Below is a small trained network, with its code and all its weights. Each question gives an input and a class and asks what happens when units are switched off, that is, made to give their printed mean instead of their output.

import numpy as np


def w(rows, s, z=0):
    codes = np.array(rows[::2]) - 128.0
    scale = np.full(codes.shape[1], s)
    scale[-1] = z or s
    return codes * scale


def f(y):
    return np.maximum(y, 0)


def log_softmax(a):
    a = a - a.max(-1, keepdims=True)
    return a - np.log(np.exp(a).sum(-1, keepdims=True))


def net(x, mask):
    res = np.array(x, float).reshape(1, 4) / 4 @ E
    y = f(res @ A[0][:, :-1].T + A[0][:, -1])
    res = res + np.where(mask, y, B[0][:, -1]) @ B[0][:, :-1]
    return log_softmax(res[-1] @ U[:, :-1].T + U[:, -1])


A, B = {}, {}
E = w([
[181,180,24,36,134,127,196,190,139],'x0',
[85,93,202,23,255,191,121,168,160],'x1',
[103,171,184,100,94,10,56,237,153],'x2',
[179,188,232,84,140,86,182,70,24],'x3',
],0.0093)
A[0] = w([
[157,165,175,108,138,97,146,85,32,76],'n0',
[78,68,203,193,125,103,81,69,124,67],'n1',
[79,83,212,186,115,131,76,99,116,63],'n2',
[115,150,181,99,111,37,67,204,158,41],'n3',
[111,114,158,72,202,163,119,129,151,26],'n4',
[121,118,126,120,119,133,114,126,112,91],'n5',
[154,174,212,95,113,68,192,81,56,88],'n6',
[104,196,180,104,81,2,32,232,148,48],'n7',
[71,102,208,233,132,115,69,79,132,62],'n8',
[203,171,224,94,145,83,161,87,68,75],'n9',
[81,106,223,21,254,183,94,178,171,68],'n10',
[152,158,83,181,12,83,138,102,117,61],'n11',
[128,141,127,138,134,133,121,142,123,72],'n12',
[157,79,84,155,160,233,188,27,100,40],'n13',
[52,47,29,178,102,155,53,178,244,55],'n14',
[147,122,121,140,132,202,161,61,141,6],'n15',
[171,178,87,227,20,68,112,97,101,90],'n16',
[138,161,157,106,126,121,123,115,36,51],'n17',
[193,204,25,43,133,110,197,203,136,31],'n18',
[189,163,61,78,144,118,184,186,130,1],'n19',
[123,59,61,170,122,138,91,182,172,17],'n20',
[107,83,105,110,119,108,142,133,96,64],'n21',
[124,167,144,136,126,147,125,123,158,94],'n22',
[139,117,145,123,113,137,102,115,129,78],'n23',
[180,135,68,143,89,99,111,121,109,68],'n24',
[130,77,199,190,120,141,26,109,91,50],'n25',
[140,147,143,119,112,123,138,115,101,91],'n26',
],0.011,0.0088)
B[0] = w([
[129,153,106,163,157,153,84,174,168,198],'n0',
[121,163,126,72,64,99,137,112,143,198],'n1',
[110,150,118,72,66,120,126,102,150,189],'n2',
[186,115,86,191,115,176,159,67,79,194],'n3',
[106,89,164,112,144,92,142,141,86,174],'n4',
[127,133,141,124,128,146,136,134,123,128],'n5',
[135,165,129,166,180,144,62,164,183,218],'n6',
[196,115,60,205,105,189,166,50,65,230],'n7',
[112,161,115,62,68,111,149,119,155,206],'n8',
[136,168,113,153,173,142,61,185,169,217],'n9',
[74,29,185,109,179,75,179,166,93,250],'n10',
[83,48,179,108,190,107,144,146,112,204],'n11',
[150,128,137,126,150,112,126,116,123,128],'n12',
[190,119,72,216,101,172,164,51,63,246],'n13',
[147,210,136,170,210,146,43,194,180,239],'n14',
[173,124,94,163,121,132,145,109,96,174],'n15',
[65,26,193,84,189,93,174,176,80,232],'n16',
[128,148,116,136,147,136,102,152,142,165],'n17',
[82,179,134,50,10,102,130,90,170,231],'n18',
[113,160,135,72,70,110,127,92,157,184],'n19',
[155,158,137,148,158,138,94,169,147,176],'n20',
[135,131,131,130,128,118,128,125,135,128],'n21',
[136,133,127,116,138,127,120,130,113,128],'n22',
[97,140,134,132,121,133,130,123,121,131],'n23',
[112,103,169,115,134,102,160,139,117,167],'n24',
[129,153,119,76,83,117,156,114,164,185],'n25',
[144,132,137,127,143,132,125,140,143,146],'n26',
],0.012,0.016)
U = w([
[86,2,172,89,181,99,174,158,91,250],'0',
[139,205,111,171,187,150,42,185,186,158],'1',
[180,106,61,214,97,176,179,17,59,16],'2',
[101,184,114,5,13,109,145,82,178,61],'3',
],0.0097,0.0018)

Each question gives the input, the list of numbers given to net, and the class t.
The units are the neurons (one row each of A and B). Each row of codes is followed by its name. A weight is (code - 128) times the scale printed after its matrix; where a second scale follows, it is the last column's (A, B and U).
mask holds one flag per neuron, in row order. A switched-off neuron (its flag False) gives its mean, the last column of its row in B, instead of its output. The means were averaged over made-up inputs and are rounded, as every weight is.
A unit's drop is (log p(t) with every unit on - log p(t) with that unit switched off) / (log p(t) with every unit on - log p(t) with every unit switched off).
unit that matters most: the unit with the biggest drop
k most important neurons: the k neurons with the biggest drops, biggest first
drop when u is switched off: that unit's drop, to one decimal
input [-5,1,6,-4], class 2: unit that matters most => n7
input [7,-4,-6,1], class 3: 4 most important neurons => [n18 n7 n19 n3]
input [-4,-4,3,5], class 1: 2 most important neurons => [n10 n6]
input [3,5,1,7], class 1: 2 most important neurons => [n9 n6]
input [1,6,-7,-2], class 2: 4 most important neurons => [n13 n16 n11 n15]
input [-5,-7,6,-3], class 0: 2 most important neurons => [n16 n11]
input [-5,-5,5,-5], class 0: 2 most important neurons => [n16 n13]
input [-6,0,8,6], class 2: 2 most important neurons => [n7 n3]
input [-1,-4,5,6], class 1: 2 most important neurons => [n6 n9]
input [-8,6,7,-4], class 3: 4 most important neurons => [n8 n2 n1 n13]
input [4,-6,-1,7], class 1: 4 most important neurons => [n6 n9 n10 n0]
input [-5,3,0,5], class 1: 3 most important neurons => [n18 n9 n6]
input [5,4,1,3], class 3: 4 most important neurons => [n18 n16 n11 n19]
input [-5,3,0,4], class 3: unit that matters most => n14
input [-5,-6,0,-3], class 0: drop when n16 is switched off => 2.0
input [-6,-8,0,0], class 0: drop when n16 is switched off => 1.9
input [-5,2,-3,5], class 1: drop when n6 is switched off => 0.6
